Below is a small trained network, with its code and all its weights. Each question gives an input and a class and asks what happens when units are switched off, that is, made to give their printed mean instead of their output.

import numpy as np


def w(rows, s, z=0):
    codes = np.array(rows[::2]) - 128.0
    scale = np.full(codes.shape[1], s)
    scale[-1] = z or s
    return codes * scale


def f(y):
    return np.maximum(y, 0)


def log_softmax(a):
    a = a - a.max(-1, keepdims=True)
    return a - np.log(np.exp(a).sum(-1, keepdims=True))


def net(x, mask):
    res = np.array(x, float).reshape(1, 7) / 4 @ E
    y = f(res @ A[0][:, :-1].T + A[0][:, -1])
    res = res + np.where(mask, y, B[0][:, -1]) @ B[0][:, :-1]
    return log_softmax(res[-1] @ U[:, :-1].T + U[:, -1])


A, B = {}, {}
E = w([
[176,179,118,159,128,215,80,196,96,103,51,155],'x0',
[207,150,167,96,193,155,181,73,221,206,84,143],'x1',
[83,95,116,250,199,186,183,155,103,174,164,179],'x2',
[77,133,163,163,92,88,68,117,169,216,73,176],'x3',
[107,147,152,93,156,135,109,126,113,116,131,144],'x4',
[130,111,13,63,131,139,75,70,126,137,160,188],'x5',
[142,96,119,142,111,134,138,134,142,137,123,118],'x6',
],0.011)
A[0] = w([
[72,111,130,239,220,156,138,120,120,132,163,159,9],'n1',
[116,124,241,183,161,43,175,236,130,152,87,89,54],'n2',
[205,166,90,165,111,194,82,220,83,169,75,169,71],'n3',
[186,160,139,82,96,170,80,189,113,128,67,124,138],'n4',
[41,73,84,126,96,55,117,181,69,74,125,150,70],'n5',
[104,95,44,125,138,98,39,93,130,186,95,179,107],'n6',
[186,150,155,128,205,164,208,28,157,86,115,125,89],'n7',
[107,51,113,110,143,114,115,109,135,142,149,150,33],'n8',
[189,146,81,124,226,148,190,133,76,64,173,4,136],'n9',
[45,83,146,123,159,51,213,82,143,167,192,85,70],'n10',
[198,98,179,91,156,106,190,86,154,177,121,165,89],'n11',
[67,122,104,167,96,78,84,151,80,82,124,130,66],'n12',
[115,140,199,82,56,96,161,136,135,85,49,42,251],'n13',
[87,87,146,206,206,163,190,167,111,166,174,169,53],'n14',
[88,100,117,160,84,125,104,143,75,114,139,104,29],'n15',
[60,133,190,164,96,88,117,151,132,180,38,129,59],'n16',
[209,162,129,119,167,112,144,120,181,218,116,175,77],'n17',
[83,150,134,188,132,66,42,78,158,207,66,146,166],'n18',
[85,91,128,75,102,44,155,34,123,152,159,59,250],'n19',
[147,125,1,94,138,148,102,97,161,116,139,179,118],'n20',
[189,118,65,130,141,160,85,95,79,111,68,134,144],'n21',
[129,148,173,193,179,130,112,153,119,119,100,71,94],'n22',
[40,109,119,131,69,162,120,134,108,90,161,77,25],'n23',
],0.0086,0.0015)
B[0] = w([
[138,105,112,71,89,75,65,124,184,54,155,135,220],'n1',
[87,176,189,119,130,164,150,162,137,132,186,118,240],'n2',
[130,146,78,196,200,163,98,72,104,193,137,183,222],'n3',
[170,128,100,197,142,131,88,66,112,137,150,140,203],'n4',
[86,131,182,109,84,102,161,101,178,117,82,169,222],'n5',
[67,158,114,99,98,127,172,222,149,195,184,81,200],'n6',
[122,95,161,150,109,113,172,120,128,79,71,131,214],'n7',
[79,158,97,161,143,102,158,118,96,183,137,90,160],'n8',
[18,17,92,80,126,114,99,171,73,166,81,35,250],'n9',
[84,187,130,165,155,141,104,54,74,236,126,161,221],'n10',
[133,168,141,142,107,122,166,85,123,71,110,156,204],'n11',
[160,140,148,89,140,135,166,89,107,97,88,165,206],'n12',
[135,146,138,140,110,62,115,143,193,110,187,103,236],'n13',
[185,141,85,142,55,46,83,86,176,108,149,86,231],'n14',
[98,117,110,148,87,131,172,123,131,93,108,200,188],'n15',
[127,61,126,62,143,112,155,179,24,146,152,44,201],'n16',
[127,135,88,113,85,176,194,115,156,82,61,140,206],'n17',
[120,2,134,89,76,147,97,161,102,164,64,114,208],'n18',
[105,121,123,200,151,115,58,59,128,154,147,138,227],'n19',
[116,161,103,100,81,115,203,193,202,141,176,121,207],'n20',
[114,165,137,140,182,123,95,117,104,156,162,92,183],'n21',
[111,172,93,122,157,140,161,108,149,156,175,119,188],'n22',
[108,150,215,158,151,162,158,106,174,110,51,218,194],'n23',
],0.0084,0.014)
U = w([
[139,131,180,132,107,163,180,104,138,64,26,187,24],'0',
[102,42,135,82,150,141,100,162,69,132,91,63,193],'1',
[138,155,145,191,196,143,64,71,107,166,146,141,91],'2',
[198,148,138,101,77,75,8,115,198,65,162,103,254],'3',
[98,178,160,108,162,147,185,198,150,126,216,95,76],'4',
],0.014,0.0014)

Each question gives the input, the list of numbers given to net, and the class t.
The units are the neurons (one row each of A and B). Each row of codes is followed by its name. A weight is (code - 128) times the scale printed after its matrix; where a second scale follows, it is the last column's (A, B and U).
mask holds one flag per neuron, in row order. A switched-off neuron (its flag False) gives its mean, the last column of its row in B, instead of its output. The means were averaged over made-up inputs and are rounded, as every weight is.
A unit's drop is (log p(t) with every unit on - log p(t) with that unit switched off) / (log p(t) with every unit on - log p(t) with every unit switched off).
The circuit of an input: a set's keep is (log p(t) with only the set's units on - log p(t) with every unit switched off) / (log p(t) with every unit on - log p(t) with every unit switched off). Starting from the 12 units with the biggest drops (on a tie, the unit counted first), units are removed one at a time, each time the one whose removal leaves the highest keep (on an exact tie, the one counted first), for as long as the keep stays at least 0.8.
circuit, biggest first: the units of the circuit, biggest drop first
k most important neurons: the k neurons with the biggest drops, biggest first
drop when u is switched off: that unit's drop, to one decimal
input [-5,-6,1,4,5,3,-1], class 0: circuit, biggest first	n5
input [-1,5,0,6,-6,5,6], class 1: 3 most important neurons	n18, n6, n23
input [7,8,6,-3,-7,7,4], class 0: 3 most important neurons	n17, n7, n20
input [7,-2,4,8,-8,3,-2], class 1: 2 most important neurons	n18, n16
input [-6,2,-7,-2,-6,-8,-6], class 4: 3 most important neurons	n2, n14, n13
input [4,5,4,-6,-6,2,6], class 1: 3 most important neurons	n9, n23, n5
input [6,6,-6,-3,-8,-8,4], class 4: 2 most important neurons	n13, n2
input [0,6,-5,-2,-2,4,-3], class 0: 2 most important neurons	n14, n17
input [-7,2,0,-7,5,-6,-8], class 1: 2 most important neurons	n9, n3
input [-6,-7,-1,-8,-8,-7,7], class 1: 3 most important neurons	n9, n11, n17
input [4,-4,6,-6,4,-6,3], class 1: 3 most important neurons	n9, n13, n20
input [-3,4,3,4,-1,5,-7], class 4: 3 most important neurons	n6, n9, n20
input [-8,6,8,-6,3,2,-2], class 2: 4 most important neurons	n10, n13, n8, n19
input [3,-2,6,0,1,-4,-7], class 3: circuit, biggest first	n14
input [8,7,2,7,0,-3,3], class 2: 3 most important neurons	n3, n9, n4
input [-5,8,3,6,5,4,5], class 0: drop when n17 is switched off	0.5
input [-6,-1,8,5,1,-3,-3], class 3: drop when n14 is switched off	0.9
input [-2,-7,8,-2,2,6,-2], class 3: drop when n14 is switched off	1.1
